Below are the code and all the weights of a small trained network. Each question names an input and a class and asks about switching units off, where a switched-off unit gives its printed mean instead of its output.

import numpy as np


def w(rows, s, z=0):
    codes = np.array(rows[::2]) - 128.0
    scale = np.full(codes.shape[1], s)
    scale[-1] = z or s
    return codes * scale


def f(y):
    return np.maximum(y, 0)


def log_softmax(a):
    a = a - a.max(-1, keepdims=True)
    return a - np.log(np.exp(a).sum(-1, keepdims=True))


def net(x, mask):
    res = np.array(x, float).reshape(1, 4) / 4 @ E
    y = f(res @ A[0][:, :-1].T + A[0][:, -1])
    res = res + np.where(mask, y, B[0][:, -1]) @ B[0][:, :-1]
    return log_softmax(res[-1] @ U[:, :-1].T + U[:, -1])


A, B = {}, {}
E = w([
[149,68,178,190,29,145,113,127,99,147,125],'x0',
[87,143,83,122,122,189,26,126,174,185,197],'x1',
[254,58,76,93,162,242,175,135,68,103,138],'x2',
[119,149,227,93,197,176,132,101,37,137,102],'x3',
],0.006)
A[0] = w([
[206,120,92,114,205,193,172,126,79,124,130,196],'N0',
[193,100,100,124,132,251,151,134,84,122,125,228],'N1',
[142,111,99,148,47,96,120,128,166,139,129,233],'N2',
[75,119,156,143,47,163,53,113,146,152,147,156],'N3',
[115,132,29,115,137,180,76,127,229,132,150,127],'N4',
[177,111,196,118,143,140,168,132,40,108,122,187],'N5',
[76,143,126,129,126,152,71,124,167,133,133,200],'N6',
[69,141,91,133,158,67,120,133,194,130,139,253],'N7',
[90,119,224,133,95,123,111,119,75,134,129,224],'N8',
[182,83,97,139,11,40,171,126,158,117,135,168],'N9',
[191,85,128,145,82,231,117,129,89,130,131,163],'N10',
[112,143,149,134,158,34,162,122,121,122,130,251],'N11',
],0.012,0.0019)
B[0] = w([
[136,33,140,114,221,175,87,129,127,81,141,241],'N0',
[233,99,165,105,155,132,77,87,89,155,190,248],'N1',
[143,110,92,161,80,139,161,159,156,94,126,201],'N2',
[79,114,164,162,103,187,77,189,152,126,144,205],'N3',
[98,138,2,152,127,122,126,106,113,176,149,231],'N4',
[92,85,99,171,162,128,191,98,63,171,120,206],'N5',
[97,155,120,118,136,143,85,153,132,157,147,191],'N6',
[163,204,98,87,155,105,114,120,180,119,120,217],'N7',
[139,174,213,178,134,117,120,136,85,171,113,183],'N8',
[229,124,110,194,97,128,134,146,150,109,63,213],'N9',
[147,77,146,62,44,106,139,90,113,115,197,221],'N10',
[106,155,161,86,139,96,176,121,138,94,92,188],'N11',
],0.02,0.011)
U = w([
[68,158,38,116,118,141,106,135,157,180,165,110],'0',
[179,138,109,177,96,118,158,167,175,62,52,116],'1',
[150,87,131,123,24,140,134,119,119,126,182,54],'2',
[71,126,164,164,139,95,214,90,51,187,89,163],'3',
[49,158,203,148,109,174,75,185,135,167,137,108],'4',
[172,58,150,73,185,161,85,61,64,137,190,162],'5',
[65,73,139,53,170,143,177,115,115,64,108,13],'6',
[106,190,161,2,160,65,148,96,152,100,104,255],'7',
],0.006,0.00081)

Each question gives the input, the list of numbers given to net, and the class t.
The units are the neurons (one row each of A and B). Each row of codes is followed by its name. A weight is (code - 128) times the scale printed after its matrix; where a second scale follows, it is the last column's (A, B and U).
mask holds one flag per neuron, in row order. A switched-off neuron (its flag False) gives its mean, the last column of its row in B, instead of its output. The means were averaged over made-up inputs and are rounded, as every weight is.
A unit's drop is (log p(t) with every unit on - log p(t) with that unit switched off) / (log p(t) with every unit on - log p(t) with every unit switched off).
The circuit of an input: a set's keep is (log p(t) with only the set's units on - log p(t) with every unit switched off) / (log p(t) with every unit on - log p(t) with every unit switched off). Starting from all 12 units, units are removed one at a time, each time the one whose removal leaves the highest keep (on an exact tie, the one counted first), for as long as the keep stays at least 0.8.
circuit, biggest first: the units of the circuit, biggest drop first
most important unit: the unit with the biggest drop
k most important neurons: the k neurons with the biggest drops, biggest first
drop of u: that unit's drop, to one decimal
input [7,-4,0,1], class 3: circuit, biggest first => N5, N0
input [-6,-6,4,-7], class 1: circuit, biggest first => N9
input [-4,1,-4,8], class 3: circuit, biggest first => N8, N1
input [-4,-7,0,-1], class 6: circuit, biggest first => N1, N11
input [5,7,-5,-8], class 0: 2 most important neurons => N4, N6
input [5,-6,0,7], class 3: 2 most important neurons => N5, N8
input [-5,7,-7,3], class 0: 2 most important neurons => N4, N7
input [5,5,-6,-6], class 0: 2 most important neurons => N4, N6
input [-4,3,-8,-8], class 0: 2 most important neurons => N4, N6
input [8,2,0,3], class 2: 2 most important neurons => N0, N10
input [-7,5,-8,5], class 7: 2 most important neurons => N7, N11
input [7,1,-1,-1], class 2: 3 most important neurons => N7, N10, N11
input [-7,6,-2,8], class 0: drop of N4 => -0.1
input [8,8,-1,0], class 4: most important unit => N3
input [8,-5,1,2], class 3: drop of N5 => 0.6
input [1,0,-2,0], class 4: drop of N9 => 0.2
input [0,-6,-4,7], class 3: drop of N11 => 0.0
